Here is a tiny trained network, its code and every weight. The questions are about switching its units off for an input and a class, where a switched-off unit gives its printed mean instead of its output.

import numpy as np


def w(rows, s, z=0):
    codes = np.array(rows[::2]) - 128.0
    scale = np.full(codes.shape[1], s)
    scale[-1] = z or s
    return codes * scale


def f(y):
    return y / 2 * (1 + np.tanh(0.7978845608 * (y + 0.044715 * y**3)))


def log_softmax(a):
    a = a - a.max(-1, keepdims=True)
    return a - np.log(np.exp(a).sum(-1, keepdims=True))


def net(x, mask):
    res = np.array(x, float).reshape(1, 6) / 4 @ E
    y = f(res @ A[0][:, :-1].T + A[0][:, -1])
    res = res + np.where(mask, y, B[0][:, -1]) @ B[0][:, :-1]
    return log_softmax(res[-1] @ U[:, :-1].T + U[:, -1])


A, B = {}, {}
E = w([
[59,66,99,194,230,198,138,222],'x0',
[120,120,129,128,133,121,131,128],'x1',
[129,129,121,133,129,115,133,124],'x2',
[118,74,254,212,103,119,91,38],'x3',
[124,136,126,131,135,127,133,116],'x4',
[198,44,146,79,189,184,235,99],'x5',
],0.0076)
A[0] = w([
[122,80,74,106,198,174,181,159,110],'n1',
[115,141,166,159,57,63,89,82,174],'n2',
[126,140,174,151,62,69,68,76,172],'n3',
[26,206,62,171,117,81,46,192,182],'n4',
[140,90,77,102,209,179,192,174,126],'n5',
[30,89,116,234,166,168,89,180,169],'n6',
[113,40,243,218,159,153,144,59,57],'n7',
[228,74,183,84,151,164,195,58,225],'n8',
[182,152,116,3,80,91,150,84,251],'n9',
[135,160,192,170,61,69,51,67,205],'n10',
],0.0064,0.0022)
B[0] = w([
[68,82,86,110,141,204,163,99,202],'n1',
[101,74,139,204,95,164,138,97,218],'n2',
[82,54,137,222,110,174,120,56,225],'n3',
[225,218,135,97,133,75,111,195,253],'n4',
[57,61,69,145,179,206,209,64,217],'n5',
[210,204,116,42,175,74,130,205,227],'n6',
[255,253,138,118,116,12,105,200,243],'n7',
[188,187,105,78,150,120,155,187,252],'n8',
[207,222,154,131,105,35,108,186,244],'n9',
[64,73,135,233,92,155,134,61,253],'n10',
],0.0058,0.0065)
U = w([
[158,182,152,136,92,73,94,144,254],'0',
[154,167,117,52,152,113,142,176,35],'1',
[2,14,127,177,117,221,144,51,124],'2',
],0.0081,0.00072)

Each question gives the input, the list of numbers given to net, and the class t.
The units are the neurons (one row each of A and B). Each row of codes is followed by its name. A weight is (code - 128) times the scale printed after its matrix; where a second scale follows, it is the last column's (A, B and U).
mask holds one flag per neuron, in row order. A switched-off neuron (its flag False) gives its mean, the last column of its row in B, instead of its output. The means were averaged over made-up inputs and are rounded, as every weight is.
A unit's drop is (log p(t) with every unit on - log p(t) with that unit switched off) / (log p(t) with every unit on - log p(t) with every unit switched off).
The circuit of an input: a set's keep is (log p(t) with only the set's units on - log p(t) with every unit switched off) / (log p(t) with every unit on - log p(t) with every unit switched off). Starting from all 10 units, units are removed one at a time, each time the one whose removal leaves the highest keep (on an exact tie, the one counted first), for as long as the keep stays at least 0.8.
circuit, biggest first: the units of the circuit, biggest drop first
top k neurons: the k neurons with the biggest drops, biggest first
drop when u is switched off: that unit's drop, to one decimal
input [8,-4,-5,2,8,2], class 1: circuit, biggest first : n6
input [-4,-3,8,1,-6,0], class 2: circuit, biggest first : n7, n4
input [-2,3,7,6,-8,0], class 2: circuit, biggest first : n4, n10
input [3,-4,3,0,1,3], class 2: top 4 neurons : n4, n9, n7, n5
input [7,-1,-4,2,-7,1], class 1: top 3 neurons : n6, n10, n3
input [2,4,7,-1,-7,2], class 2: circuit, biggest first : n7, n4
input [8,4,8,-6,7,1], class 2: top 2 neurons : n5, n1
input [0,-6,1,8,-1,-5], class 2: top 2 neurons : n10, n3
input [8,1,8,3,8,5], class 1: top 2 neurons : n7, n6
input [7,-3,-1,-3,-5,7], class 2: drop when n5 is switched off : 0.2
input [6,-1,3,5,0,1], class 1: drop when n7 is switched off : -0.1
input [8,-5,-6,2,-8,2], class 1: drop when n7 is switched off : 0.3
